Each row is shifted at random along 8 fixed directions that mean nothing.
Known rows, with every way that one mark hangs from another:
gupet(debig(lofu(zupe)) dunin(madar) sila(zotosir)): [-233 -367 -439   41 -256  117  254  170  222   44  165 -398  -34  229
  228   40  192  174  150  517 -238 -374 -109   30  192 -164  353  483
 -206  156   26   12  123   60 -156  -94  188  -38  167   16 -398   10
  322 -113 -149   79   91   83   35 -191   13   14  187  288 -150 -227
 -404 -257 -338   96  165]
zagateg(vuna(debig momuf(dunin(sila)))): [-119  -47   87 -196   40  183  -47 -151  -62 -319  -95  132  230  -85
   96  -61  225  103  117  -46  189   49 -103   -4  133  170  242 -121
   15   74   46  140   76  183 -314  161 -134   32   45  285  -25 -149
   13  218  310   56  144  -39   29 -253    4   10   -3 -155 -138  163
  -35  262  263  -14  -23]
zadub(lofu(dunin zupe) madar): [ -94  181   72  260 -207 -129   91   83 -133  125  -38   -2  -99 -381
  -92 -139  -81  -35 -121  -98 -210  272 -217 -104 -107 -175 -543 -149
  333  -62 -102  -62 -132 -100  -54  -56  -60  113   39   80 -123  201
  162   54  -36   30  -99 -190   80  232 -131  -76   89  -18  264  -43
    4 -251 -124 -337  113]
zagateg(vuna(debig(lofu zotosir))): [-159  295   62  109  129  164 -156 -110  -74   10 -103 -216   62 -471
 -115  -43   88   61   76 -350 -366   96    8  -32   -8 -139  -55  -30
  273   43   68 -219 -225   70  -20  109  -94  -56  371  261  -28 -218
 -150  235  -97 -105  -29 -209  -42 -128 -165   49  123 -150  303 -178
  -26  198   44   17  145]
zadub(lofu(dunin zupe)): [ 166 -105  138   10 -207    7  -62  118  -42   43  -28  230  -32  119
   43   61 -401  182 -297  257  111  -23 -198  -97 -280   53   54  109
 -167   25  -58  -64   79 -230 -132 -255  198 -136  123 -240   78  -77
  -90 -127  -87  326  -45  237  186  -46  258 -200   44  195  -91   -3
   63  267 -158 -142 -226]
vuna(debig(gupet zotosir)): [ 204  206    7 -131  252  -84 -315 -209  245   74   -2   -5  122  304
 -314  -90 -175 -208 -129  -27  104   76  186  237   85  281  463  -30
  -11 -155   95   54   27 -176  198 -115 -108  -96 -267 -162  431   95
 -435  122  -15 -230  120  118 -101  203 -264  180 -103   68 -146   87
  331  377 -103  441  113]
gupet(lofu vuna(debig)): [-115  257   32 -169   28   81 -158 -229  174  -78  228  -48  199 -129
 -105   24  298 -245  100  -48  -89  -91   34  388   77  284  347  116
  121 -198  126    0    0 -120  -93   51 -243 -104 -179  368   -7  -16
 -128  230  155  -88  -15   41  -69  -47 -369  139   62   27  -29  -78
  -30   44  -23  451  283]
tadep(dunin(madar momuf(zagateg(vuna(debig)))) sila(zotosir)): [ -93 -104 -115 -157  353   68  -56 -188  152 -251  -72   56  279   92
   -8   96  178  -73   34  -87  357    3  171   46    8  242  509 -178
 -127  172  143  230  133   53  -69  188 -284  -35 -301  151  272  105
 -223  204  404  -28  209  128 -119 -126  139  102 -190 -150 -228  297
   31  146  193  170   96]
vuna(debig(lofu(dunin)) momuf zagateg): [ 318 -117   51  -84 -568 -212  159    1 -245   27  223  248  -80  157
  323 -119  122  242  190  207   88    7 -426 -144  -36  -12   -5  -35
  -14 -373  -34  307  135   57 -379 -164  345  296  -23  -57 -233  177
  523 -231    1  222  -75   -3  232   -5  154 -203   91  -83 -250 -148
 -247  167    3 -216 -313]
tadep(sila zotosir(debig)): [ 139  -63 -147  -51  -69 -121  214  -72   60 -130  -41  -13  -74  207
  228 -283  122  -82   32  -27  -59 -102  108   17  290  -42 -447 -112
   25 -221   21  224 -180  402  126  220   90  292   38   85  -66  107
  518 -205   -1 -371 -149 -171 -179  178 -116  102 -103  -93  102 -166
  126 -364  128 -232  -49]
dunin(gupet madar momuf): [ -76  104 -328  250 -232  -33  -20  -32   84  275  203    6  -26  -24
 -149   -1   75  -39  -68   46 -112 -105  -55  -18 -230  -69   63  286
   64 -123  -96   12  -46 -292   23 -127   53  -36  -29 -105 -156  429
 -137   23  -64  147  -99  -17  -11  234  105  -65  -27  121 -234  110
 -120 -183 -320   -3   84]
sila(zotosir(zagateg(vuna(debig)))): [-181 -545    0 -104 -259  290  482  392 -133 -364   68  107   59   14
  447  -29  170  244  268  334  228 -372 -180  -71  237  326  164   41
 -317  121   38   97  162  153 -371   62   86   51   82  143 -355 -408
  476 -114   55  190   41   11   77 -440  163 -122  182  -60  -30  -98
 -340  -92  182 -327  -35]
momuf(dunin zagateg(danum(madar) vuna)): [ 333  414  247  100  281   70 -288   84  127  106 -169  104  -82   63
 -128    5 -368 -232 -230    0 -223 -114   66  273 -310  124   62  263
  111 -104 -134 -174 -291 -107  464 -110  -99 -148 -229  -59  224 -117
 -419   36 -155 -184  -33 -185 -311  348 -296   30   36 -135  142 -171
  218  290 -261  314  -14]
debig(gupet(madar) zotosir(lofu tadep(sila) zagateg(vuna))): [  74 -227 -165  -28 -325 -449  128  100  -48  307  170 -146  -88  532
  -49  -20   50  -69   39  152   26   75  134 -143  299  -69   69   46
 -113 -162   15    3  182  -28  117 -195  214  113  -94 -476  -75  384
   47 -275 -259 -141  -20   65  209  142   45   41  -58  191  -77  -52
   32 -280 -206    3  -23]
debig(gupet(vuna) lofu(zadub zupe) zotosir(tadep)): [ 144   11  212 -319  243  -21 -333 -186 -107  -22 -271   16    0  -29
 -194  -70 -378  124  -87 -315  202  240   75  144    5 -117   67 -260
 -280   95    4 -338   71   16   98  -57  -80 -121  215 -167  379 -526
 -317   28 -185   78  -60  158  100 -135   55   19 -127  102  221  -61
  262  478  215  145 -317]
momuf(zagateg(danum(madar) vuna(debig(zotosir(tadep))))): [ 148 -117  202 -179  170  279 -162  117  103 -173  -74  141   58  258
   76  144 -216  -20  -95  167  214 -270   84  186  -95  399  514  262
 -206   81  -43  -24   36 -172  113  -45  -39 -186  -97 -137  106 -474
 -328   90   17   25   26  156  -71 -161  -22   14   40   34 -151    0
   96  407  -65  223  -88]
momuf(dunin zagateg(danum vuna)): [-475   38  -18   64  -50   11  295   38 -182 -248  -80 -176   83 -537
  203  -96  632   62  276 -150 -270  141 -148 -341  278  -92 -161 -137
  210  343  -26   87   -2  519 -317  306 -114  212  219  426 -271   64
  410  225   98   -7  208 -263 -115 -316  110 -116  106 -477   16  164
 -401 -177  239 -386 -152]
zupe(madar sila(zotosir(lofu(dunin(gupet) zadub) tadep))): [  73 -201   72   88 -291   65  355  156 -275 -117  -49  128 -111 -513
  284  131   50  311  196 -158 -175  -55 -386 -175  -95 -231 -338  -95
  -52 -110 -157  295   39  126 -317   83  193  206  297  323 -348 -286
  452 -263   -7  321 -171 -348  205  -92  114 -189   96  -78  412 -168
 -434 -151  330 -392 -174]
zagateg(danum vuna(debig)): [ 192   77  -27  162 -550 -174  187  179  -97  148  120    0  -63   86
  247  -85   46   46  117  119 -381 -156 -178  -83   98  -62 -416  258
  306 -272 -143  -50 -125   69   -4 -139  255  196  249   30 -435  140
  259 -220 -257    0  -97 -146  146  121 -124 -172  210  -67    3 -247
  -76 -206 -271 -236    8]
dunin(gupet(debig lofu) madar momuf(zagateg(danum vuna))): [ -84  475   66  380  -52   99  -31 -137   10  178  254  -90  129 -774
 -265  481  204  -73  349 -598 -173   34  -79  552 -407  -62  312   46
  489 -129   14 -259  -33 -449  100  -19 -343  -14 -238  569 -155 -163
 -148  475  214  126 -145 -157  -95  127 -423   28  299 -280  316 -106
 -465  -53 -186  410  340]
zupe(madar sila(danum zotosir(debig(gupet) tadep zagateg))): [-134   32  -29 -352  517  370 -428 -165  286  -94  152  -49   66   40
   15  -16  197 -424   47  -70 -106 -411  201  145 -117  422  359  365
 -297 -195 -111  644 -134  -50  242  294  -76 -335 -112  222  238  -33
 -662 -101 -180   95  -87 -173 -251 -136  -95  316 -361  303  -88  266
  286  253  250  425  -69]
vuna(momuf(dunin(gupet(debig sila) madar)) zagateg(danum)): [-285  -98 -217  254 -187  366  222  295   75  -81  252 -159   17   20
  308  -77  383  -35  321  363 -205 -464 -174  311  -51  219  536  494
   30  -49  -25   32 -143   -2  -29  -25  104  -79 -158  247 -484  -39
  122  107   24   79  -42 -171 -285  -77 -230  106  321 -108 -120 -208
 -420  -34 -411  119  237]
zagateg(danum(madar) vuna(debig(zotosir) momuf(dunin(gupet)))): [-113  283  -87   -7   39   87 -169 -101  -29  -24  -28 -159  -13 -212
   93 -301  332  -92  252 -269 -429  -48  -61  100   57  -88 -392   58
  309 -223 -168   46 -316  269  135  220  -95  117  234  371 -297  106
  -84   61 -127 -134  -52 -414 -168  114 -305  124   20 -147  118  -47
   68   12   37  -29  139]
dunin(madar sila(danum)): [ 487  -52  245   41 -182  203  168  152 -136 -197 -211  393 -128 -287
  297   85 -412  132  -51 -151  160 -280 -354  159 -283   -7 -520  -39
   53 -246 -191  172  -90  -10    5  163  -72  256  -41  307  -62 -483
  552 -198  232   60 -264 -205  -51  230 -152 -259   24   10  361 -246
  -50 -210  299 -288 -143]
vuna(debig(lofu(zadub)) momuf zagateg(danum(madar))): [ 519   51  534 -437  411  340 -320 -257 -146 -553 -319  522  -16 -147
  205  -33 -273  106   29 -366  572   21 -201  377 -226  230  -30 -404
  -75 -194 -118  221  -36  139  -52  326 -272  159 -168  293  290 -789
  161  127  492  -48 -105  -18 -139  -67 -183   25 -121 -125  212  -21
  300  622  682   81 -254]
momuf(dunin(gupet(debig)) zagateg(danum(madar) vuna)): [-519 -134 -147  333  -23  209  293  319   18 -117   14 -341   89 -119
   83  144  377  107  189  227 -176  -92   -2  -33  194   51  566  251
   76  524   50 -258   83  118 -123  -21  -45  -91   60   95 -328  -99
    1  332   26    2  308   -5 -123 -309  -51  -18  377 -243 -107   29
 -484  -65 -299  -31  190]
debig(lofu(dunin(momuf) zupe) zotosir): [-373 -429 -144 -115   16  343  190  243   53 -365   66  -79   74  258
  338 -347  173   20   93  416  255 -355  -98  345  351  455  266   61
 -339  250   46  -97  -64  126 -222    8 -151 -145  -98   22  -86 -175
   75   74  -24   28   55  175  -93 -199 -140  100  102   75  -60 -166
   35  -66   37  -15  163]
tadep(dunin(madar) sila vuna(momuf(zagateg)) zotosir(debig)): [ 123  -11 -401  351 -154 -253  161  145  102  235   83 -210 -145  501
  160 -269   10 -126  -55  197 -304 -112  249   78   69 -258 -112  211
   50 -211   87 -375 -345  195  414 -157  271  124  -35 -244 -263  467
  169 -226 -268 -378 -201 -139 -222  365 -123   73  128 -100  -18 -451
   30 -425 -590  -92  156]
zotosir(debig lofu(dunin zupe)): [ -37 -143  194  218  -75   64  127  184 -196   67  -17    7 -119   57
  -58   99 -316  237 -180  142  144  216  -37 -158   33 -203 -300 -149
   26  235   43 -301   40  -71  -87 -144  206  -23  178 -295   -2  -91
  175  -42  -94   77   35  165  169  -88  123  -64  130   89   65  -44
   37 -112  -63 -304  -71]
lofu(dunin zadub zupe(sila(danum))): [-123  -70  149  -19  394  325    3    1 -108 -296 -210  199  154 -141
  -11   -3 -105  115  -63   25  289   86   40   73   42  176  -50 -232
  -57  338  -48   28   55   37  -88   57  -97 -209  -33   95  220 -349
 -245  114  210  236  189  175    1 -226   61   38  -29 -202   -4  207
   69  243  207 -126 -114]
gupet(debig(zotosir) lofu madar): [-185  -78 -155   91  142  266  -25   60  234  -37   22 -353  -49  -88
 -112  160  -85   40  -49  134 -187 -202   93  244   53  -68  487  353
 -105  191   91 -371  -42 -216   36  -54 -105 -162  140    2 -126 -398
  -24  240   -9 -164   -8   75  -86  -85 -260  141  215  277  246 -272
 -121  -70 -242  285  362]
gupet(dunin(momuf) lofu(zadub zupe) madar vuna): [  -5  213 -177  -87  160 -355 -241 -406  138  172  -52  -28   64  -47
 -484  204    9   -7 -246  -84   46  433  154  -51   -3 -379   47  -80
  103  205    4 -349  262 -200  -61 -159 -234  -55  -32 -151  115  307
 -271  197  232   25  207  313  231   95  121  -54 -111  108  -99  239
    5  -63  -83  295  143]
tadep(dunin(gupet madar sila)): [-403  120 -366   44  477  237 -278 -246  329  -57  -26 -253   74  120
 -155 -169  367 -294 -227   31 -107 -117  251  -69   27   77  179  201
  -35  242   54  207 -165  192   98  312 -214 -213   19   39  173  489
 -429  172   80 -216  133  -31 -380   61   63  232 -258   73 -298  379
  226  -85  -13  192  198]
sila(zotosir(debig lofu(dunin(gupet) zadub) tadep zagateg)): [  14 -188  283  -76  475  153  -34  105   26  -90 -128   44  -76  274
 -212  139 -373  -42 -118  -23  539  158  292   72   28  123  -57 -389
 -224  261  124 -152   99 -110  190    6 -178 -182 -265 -331  422 -263
 -261   46   75 -161   91  161  -38  -46   38  184 -130   41   68  223
  332   88  260  177  163]
tadep(dunin(gupet) vuna): [ 193 -288 -257  -11 -651 -410  116  175  -61  249  215  201   49  530
  164   58 -148  274 -180  514  -43  -74 -133 -414 -116 -101  317  303
 -387  -95   41 -155  292  -72 -252 -474  589  -13  256 -426 -223  482
   24 -459 -258  496   55  364  349  -82  650 -424   62  187 -593   39
 -186   76 -447 -291 -442]
zotosir(lofu tadep(sila(danum))): [ -38 -177  160  113 -440  -52  229  268 -269  246  119   11   90 -207
   20  443 -285  370   97   52  -56   63 -120 -329 -285 -177  258   32
  -66   18  131  -65  230 -351 -216 -269  433  -78  230 -126 -115 -246
   47 -154  -33  522  -60  199  366 -319  478 -184  138  128    1  -74
 -380  128 -196 -239 -164]
gupet(dunin(momuf) lofu sila(zotosir) vuna(debig zagateg)): [ -85 -305 -266  -30  363  124   65  -96  426 -303 -164 -283  -31  386
   64  140  241   59  -61  266  276 -196  168  131  257  -79  704  142
 -142  470  145 -174  170  207  -66  186 -250  -26  -98  -12   -4 -128
  204  213  389 -446  292  226 -132 -245 -111   47  109  148  -34  -36
 -161  -28  105  518  502]
sila(danum zotosir(lofu(zadub zupe(madar)) tadep(vuna))): [ 249  282  200  308 -503 -616  427  202 -371  508  133   74 -114 -568
 -229  144 -247  102  297 -402 -287  444 -175 -219 -139 -419 -884 -499
  465 -368  -59 -200   67 -267   70 -320  131  324  -79   54 -131  188
  309 -281 -246  278  -83 -193  417  302   31 -226   85 -245  423 -143
 -332 -356  -98 -325   50]
debig(gupet(lofu(zadub) madar) zotosir(tadep(dunin) zagateg)): [-195 -191  -86 -174   24  143  -11  205  102   10  261 -157  125  292
   13    6   46 -196  212  244   61 -274  144  518  138  404  682  225
 -380 -101  115 -163   82 -230  129 -215  -26 -274 -329  -50  -42 -190
 -372    0 -143   72  -62  102 -125  -33 -231  261  105  115  -20 -171
  -23   51 -296  420  178]
zadub(lofu(dunin(momuf(zagateg))) madar): [  85  -82   85  -14 -500 -320  220  111 -138  -26   65  256    2 -130
  158  -72  -20   -1   14   58  121  171 -381  -74  -67   72 -289 -214
   93 -205  -93  206  137 -118 -293 -127  -67  253 -214   97 -146  273
  381  -47  180  155  -87  -67  227  209  -24 -240   48    5    9   46
  -62 -243   53 -313  -21]
lofu(dunin(momuf) zadub(madar) zupe): [ 178 -157  149   33   79   37  157  102 -192 -220 -285  381 -120  144
   39 -268 -384  122 -230  150  476  225  -84   78  100  -26 -676 -365
  -34  166 -187 -186  -26   45  -18  -80 -104  106 -177 -221   73 -147
  199  -39  165   15   26   74   71  217    4  -84  -59 -142   33   64
  266 -167  122 -415 -112]
dunin(madar sila(danum zotosir)): [ -84 -277 -106  258  -80  111  486  321   94 -183  -45   50  130  -22
   56  132  -17  -27   85  175  326 -199  -81  161  184  337  176 -112
  130  187   45   82  164 -191 -118    8 -338   86 -440  105  -38  -78
  235  151  407 -103  196   89   35  107 -261  -49  159  -44  101   25
 -216 -412   21  -19  529]
zotosir(debig(gupet lofu) tadep(vuna) zagateg(danum)): [-135 -370  213 -159   89  272  -84  244 -106 -129   37  -92 -113  377
  235   77 -146   -4   14   95  276 -171  224   41  131   89  153  104
 -365  226   71 -292  -12   93  153   80  181 -173  156 -268   -5 -467
  -45  -94 -238  -23 -119  218  -50 -398  111   66   47  243  -62  -79
  265    0   84  -80 -240]
zotosir(debig(lofu) zagateg(danum(madar))): [-255  -17  -73 -166 -233  226  -86  162  -43   69  432 -122  -47   93
  362 -196  345 -246  256  227 -357 -464  -26  138   34  294 -220  454
 -100 -359  -81  312 -213   38   93   81  243 -133  103  148 -371  112
   -5 -222 -413  113 -283 -126 -140 -106 -120  160   10  228 -176 -179
   92 -205 -144  -79 -144]
momuf(dunin(sila) zagateg): [ 228  116   44  -70   -2 -322  110 -175   20  -91 -208  161 -129   56
   62 -200  146  -97 -162  -11   57  167 -112 -268  140  -81 -387 -197
   71    0  -98  414   19  426  -44  196  -73  346 -180  -19  198  357
  474  -74  123 -303   94 -197 -141  265   74 -132 -224 -245 -102  169
   27 -157  285 -165 -323]
sila(zotosir(lofu tadep(vuna) zagateg)): [ 123 -213  165 -103 -156 -156  108  106 -219  136  -27  145 -111 -114
  -20  205 -261  294  -31  -93  117  140  -35 -484 -216 -231 -181 -204
 -251   10   36  -31  195  -79 -136  -75  264   35  273 -239   40 -137
  151 -270 -141  298  -71   75  289 -239  583 -225 -105   92   26   95
 -129  121  202 -294 -328]
vuna(debig(gupet lofu) momuf(dunin(madar)) zagateg(danum)): [  45 -247  110   -3 -189  321   82  165 -261 -290  -77   13  -97 -171
  475  -72   55  378  255   21   50 -146 -447   21  -99 -120  281   74
 -142   32  -93  -26  -10  281 -295  107  191  183  271  208 -312 -491
  488   17   53  189  -62 -153  -79 -319   46 -151  260  -78   92 -242
 -317  322  123 -251 -291]
lofu(dunin zadub zupe): [-555 -336 -150  -23  448  668   63  243  111 -414  -52  -63   72  450
  158 -430  112 -114 -165  661  279 -313  210  266  373  490  145  217
 -340  496  -16 -172 -175  146  -13   45 -105 -438 -104 -187   -9 -214
 -326  156  -17  -37  176  222 -293 -252  -68  302    9   -9 -311   95
  259  -23 -173  -48  168]
debig(gupet(lofu(zadub)) zotosir(tadep(vuna(momuf)))): [-127 -142 -333 -311 -191 -418 -124 -257  -82  190  -11 -189  -85  180
  -32 -318  219  137   13  -73 -183  243   48 -537  236 -386 -126  -61
 -323  -31  -71   50  127  298 -133   -3  303  117  533 -326  -34  365
   29 -240 -374   86   -7   32  216 -152  502  -78 -279  206 -245  217
   68   87   92 -228 -442]
lofu(zupe(sila(danum))): [ 150 -229  120  151 -197   85  426  223 -130 -228 -122  276  -25  -62
  216    9 -123  191  -45  171  213 -128 -169    5  178  119 -184  -55
   58  109  -99   74   55   80 -156   32   99  184  -29   43 -137 -328
  527 -128  140   91   44   84   98  -88   -4 -171  131  -82  156 -142
 -187 -191  104 -388 -127]

Rows:
[-173  -59    9 -231  390  362 -327  -96  211 -268  -64  -67  132  281
   74 -148   69  -78  -73  270  199 -148   46  164    3  365  833  233
 -259  207   50   89  -45   60  -46   63 -102 -250 -132  -72  244 -144
 -372  307  125  -63  160  151 -254 -256  -22  193  -53  105 -330  134
  195  580  -32  365  -16] : vuna(debig(lofu) momuf(dunin zagateg(danum)))
[ 169  -27  -26  147 -117 -227  153  -75   28   32 -110  164   92  -45
 -132  295  -63  150  -89 -114  260  124  -62 -246  -51  -42  153 -177
  133  144   21  221  329  -72 -132    6  -17  132  -57  -46  201  151
  114   10  321   90  216  227  185   21  208 -232  -40    0  -99  331
 -151   10  159  -63  -49] : dunin(gupet sila(danum))
[   9  -57  213  154 -178  -45  122  254 -189   55  103   53   63    7
    5  305 -109   46   98    1  103   56   53   62   82  136   23  -75
  197   73   71 -219  127 -226    8 -160   14  -28  -81 -103 -115 -164
  -34   70   30   18   55  204  226  -94 -149  -56  272   -5  110 -134
   -8 -113  -72  -87  133] : zotosir(debig(lofu) zagateg(danum(madar) vuna))
[ -70   -2   67   47   35  344  114  115   30 -145   71   15    0 -228
  132   -4   16  -19   77   53 -100 -325  -89  348   -5  193   33  189
   -6  -80  -74   32 -150  -65    9   95  -29  -74    0  284 -157 -390
  135   -6  -21   61 -113  -72 -118  -87 -256  101  126   96  298 -264
 -129  -63   -7   53  123] : gupet(lofu(zupe(sila(danum(madar) zotosir(debig)))))
[  84 -222  291  151  -26  -11  257  315  -95   54 -107    5   25   -6
 -229  364 -531  235   14  -32  343  206   60   46   10  -35  301 -318
  -86  242  207 -454  241 -335  -17 -265  -13  -51 -106 -246  171 -496
    5   75   61   45  114  203  225 -122    6  -45  220   43  284  -89
 -104   89  -13   59  221] : sila(zotosir(debig(gupet(vuna)) lofu tadep))
[ -88  142 -208  -42   68 -334 -247 -203  285  343  151 -376 -118  367
 -297  -25  148 -265  -92   25 -233  101  384 -150  160 -159  -76  173
   94   -3  110 -115   -7  -53  286  -57   -1  -88   74 -330   75  443
 -294    8 -310 -343   20   99   43  100  -54  141 -138  229 -251  102
  240 -156 -213  342  191] : gupet(debig(zotosir(lofu tadep zagateg(danum))) vuna)
[-139  -92   73 -163  488  386 -135   11   54 -355 -160  214  168  169
  -82 -123 -174 -119 -197  196  437    5  118  257   74  400  101 -181
 -221  261   13  -60    6  -77  -45   24 -349 -283 -319  -39  316 -189
 -413  216  332   -7  167  194 -153   19 -116  145 -104  -83 -168  244
  350  124  154   89  158] : lofu(dunin(madar) zadub)
[-254   69   52   39   98  222  -11  138  -49  183  226 -124  -42 -281
  -61   41   61  -94  202 -110 -170 -129   43   39 -273   52 -118   22
  -67 -129   56   47 -157 -207  101   22    7 -211  -49  126  -27   -1
 -234  -52 -221  188 -180 -213 -113  -45   77  159  -54  -19  103   -4
  -93  -17  -20   94  130] : sila(zotosir(lofu(dunin(madar momuf)) tadep zagateg))
[  85 -283  147 -316   19  257   23   40   71 -407  -71  183  156  166
  114   55  -83   38   96  175  479 -140 -102  454  137  319  516  -24
 -233   -7  100  -95  193  -87 -188   -5 -276   20 -335  210  -48 -530
  114  200  430  -17   37   77   -3  -90 -295   42  108   34  -33  -94
  -57  100  150  256  168] : gupet(madar vuna(debig(zotosir(tadep)) momuf(dunin(sila))))
[  54    4   -3  -72 -200   55   74  225   52   10  240    7   -6  127
  228 -236   19 -221  154  214 -141 -417  -92  475   68  455   83  202
 -112 -375   35   41 -197  -87  108 -138  -21  -80 -269   92  -81  -48
   40 -141 -230  -87 -246  -79 -141  187 -398  100  119   68  167 -474
   63  -76 -158  205  153] : debig(lofu zotosir(zagateg))
[-144  174  -29  274 -516 -518  305  -57 -327  213   39    4   39 -692
 -136  127  215  234   94 -335 -258  580 -339 -566  -43 -431 -539 -493
  454   19   28   71  206  -27 -467  -72   15  342  220  179 -174  485
  438   66  152  230   92  -69  405   61  239 -333  115 -241  132  162
 -381 -303  121 -552  -19] : zadub(lofu(dunin(madar)))
[ 662 -148  165 -131 -376  -43  160  129 -201  -99 -124  396 -259  -88
  568  -38 -357  332   12  -86 -106 -323 -348  -43 -405 -255 -690   -4
 -293 -446 -112  158 -133  353    8   60  423  320  354  225 -226 -328
  722 -634 -167  225 -462 -300  -84  148  314 -344   -1 -131  267 -412
 -139   -4  241 -459 -642] : tadep(dunin(sila) zotosir(zagateg))
[ 592  140  174 -321  -96 -450 -162 -447  -87   19 -307  125  -65 -357
 -147  448 -292  361  -30 -438    1  448 -184 -158 -132 -792 -301 -301
   78  -64   -4 -107  381  121 -162   37  -37  362  280  245   67 -337
  534  -91  333   52   18   63  350   23   76 -331  -38   65  301  -96
 -183   27  426   27 -351] : gupet(debig(lofu(zadub)) dunin madar sila vuna)
[ 435 -232  106   89 -281   93  202  273 -100 -130 -135  341 -120 -119
  340  186 -378  251 -134  169  -68 -332 -339 -117 -209   -4   10  285
 -148 -125 -223  220   15  -72 -129  -72  294  109  182   47 -192 -393
  317 -358    5  284 -134  -70  173   -9   74 -332  119  190  262 -276
 -186   11  101 -311 -263] : zupe(madar sila(danum))
[ 204  -10  299   61  123  -28  121   88 -179 -191 -280  290  -16   -7
  -96  -86 -440   66 -233   15  416  306  -91  204  134   69 -340 -463
   83  184  -33 -281   24  -45  -61 -117 -255   62 -272 -158  273 -255
  123   94  246  -89  100  183  109  202 -210  -53   57 -116  286  -96
  253  -53  160 -174   70] : debig(lofu(dunin zadub(madar) zupe))
[ -85   69 -138  -75 -215  -91 -173  -84   84  160  130 -164  104  111
  136   69  299   17   61  177 -341 -135 -127 -231 -124   20  482  472
  -71  -11  -80  291  123   95  -97  -96  253 -105  216    4  -87  298
 -255  -13 -235  218   89  -41   11 -178  246 -105    7   -7 -413  165
 -234  353 -277  170 -340] : momuf(dunin(sila) zagateg(danum vuna(debig(gupet(lofu)))))
[-120 -152   19  114  -85   35   46  196   43  186  102 -122   61  258
 -151  260 -265    8  -68  203  122   47  167  -86  -23   18  207   49
  -61  185  185 -133  132 -328   43 -235  136 -157 -100 -295   71   16
 -283   27  -49  118   87  226  113  -26  161   52   47  122 -272  129
   37  -77 -283   45  133] : zotosir(debig tadep(dunin(madar sila(danum))))
[  57  -28  314 -348  418  378 -411 -163   15 -144 -188    0 -129   68
  -73   13 -367   -1 -195 -217  190   -8  183   22  -96 -100  -26   -8
 -367   97    7  -69 -126   87  179  250   59 -150  285  -99  333 -594
 -170  -20 -145  -50 -162    3 -198 -221  139  162 -244  269   73  104
  433  314  338   66 -364] : zotosir(debig(gupet(lofu)) tadep)
[   7 -292 -327  215   -6 -280  235   99  199   30  -61   -2   41  466
   -7   92  -12   86 -185  282  249   10  221 -204   80   27  317  -70
 -118  319  187  -86  176    5  -11 -161   63    7 -143 -401   87  426
  -25  -30  167 -130  206  316   44   90  337  -87   18  -66 -276  149
  -30 -134 -176  -19  176] : tadep(dunin(momuf sila) zotosir(zagateg))
[  74   30  159    6   98  403 -186  159   -2   37   74  -38 -137  -59
  163    7 -272   17  -16  -37 -249 -365   72  239 -337   19 -105  318
 -193 -228   11 -231 -336  -36  286    5  228 -240  312   70 -117 -456
 -119 -160 -357   31 -417 -204 -244  -79  -57  103  102  110  281 -388
   94  172 -129   68 -100] : tadep(zotosir(debig lofu zagateg(vuna)))
[-142 -137  -16  351 -367  -45  380  374 -234  228   92  -97 -195   59
   74   29   47  120   75  194 -162  -25   80 -306  104 -194 -257  131
  136   90   43 -264 -108  -35   33 -136  322   50  134 -308 -403    9
  257 -134 -236  -39 -104  -85  116  -71  174  -52  211 -108   40 -233
 -225 -358 -283 -359   70] : zotosir(tadep zagateg(vuna(momuf)))
[-406  -69 -450  430  122  145  217   88  246   51  -29 -251   70  -62
 -163  -22  233 -105  -30   98    7 -137  131    0   69   82  249  122
  207  311   58    6  -86 -220   19   54 -299  -99 -189  -52  -61  304
 -153  341  210 -250  130  -20  -98  151 -119  121   51   20  -28  103
 -127 -364 -212  110  650] : dunin(madar momuf sila(zotosir))
[ 336   79 -112  251  -92 -299   29  158  -13  296  -54   11  -45  204
   43  104 -318   88 -140   37 -280  -47  168 -215 -273 -269   33  129
  -15 -127   92 -287 -119   -9  312 -230  369  -31  145 -220   16  211
 -101 -347 -235   14  -67   52   22  119  249 -174   72  -36   62 -283
    2   50 -373 -115 -102] : tadep(dunin sila(zotosir(zagateg(danum))) vuna)
[-241  -72   43  308 -261   54   89  258 -308  284  168 -162 -112  -25
   65  103   -3  189  102  116 -218   84   71 -223  -35 -249 -366  183
  177   85  -60 -344  -50  -94   77 -210  416 -150  411 -292 -421  -27
  -60  -64 -373  186 -146   45  229 -263  177    1  234   66   25 -147
  -98 -105 -372 -314  -77] : zotosir(debig lofu(zadub zupe) zagateg(danum vuna(momuf)))
[-294 -198 -364 -301  194   90 -230 -304  267 -189  -90 -229   86  404
   58 -237  427  -45 -115  314   64  -78  119 -234  312  -20  482  278
 -204  232   33  230   84  318 -181  245  -39  -68  166  -90   -5  252
  -33  148  157 -218  209  134  -48 -292  122  105 -195  306 -455  233
  102   92   82  173   22] : gupet(sila vuna(debig(lofu) momuf(dunin(madar))))
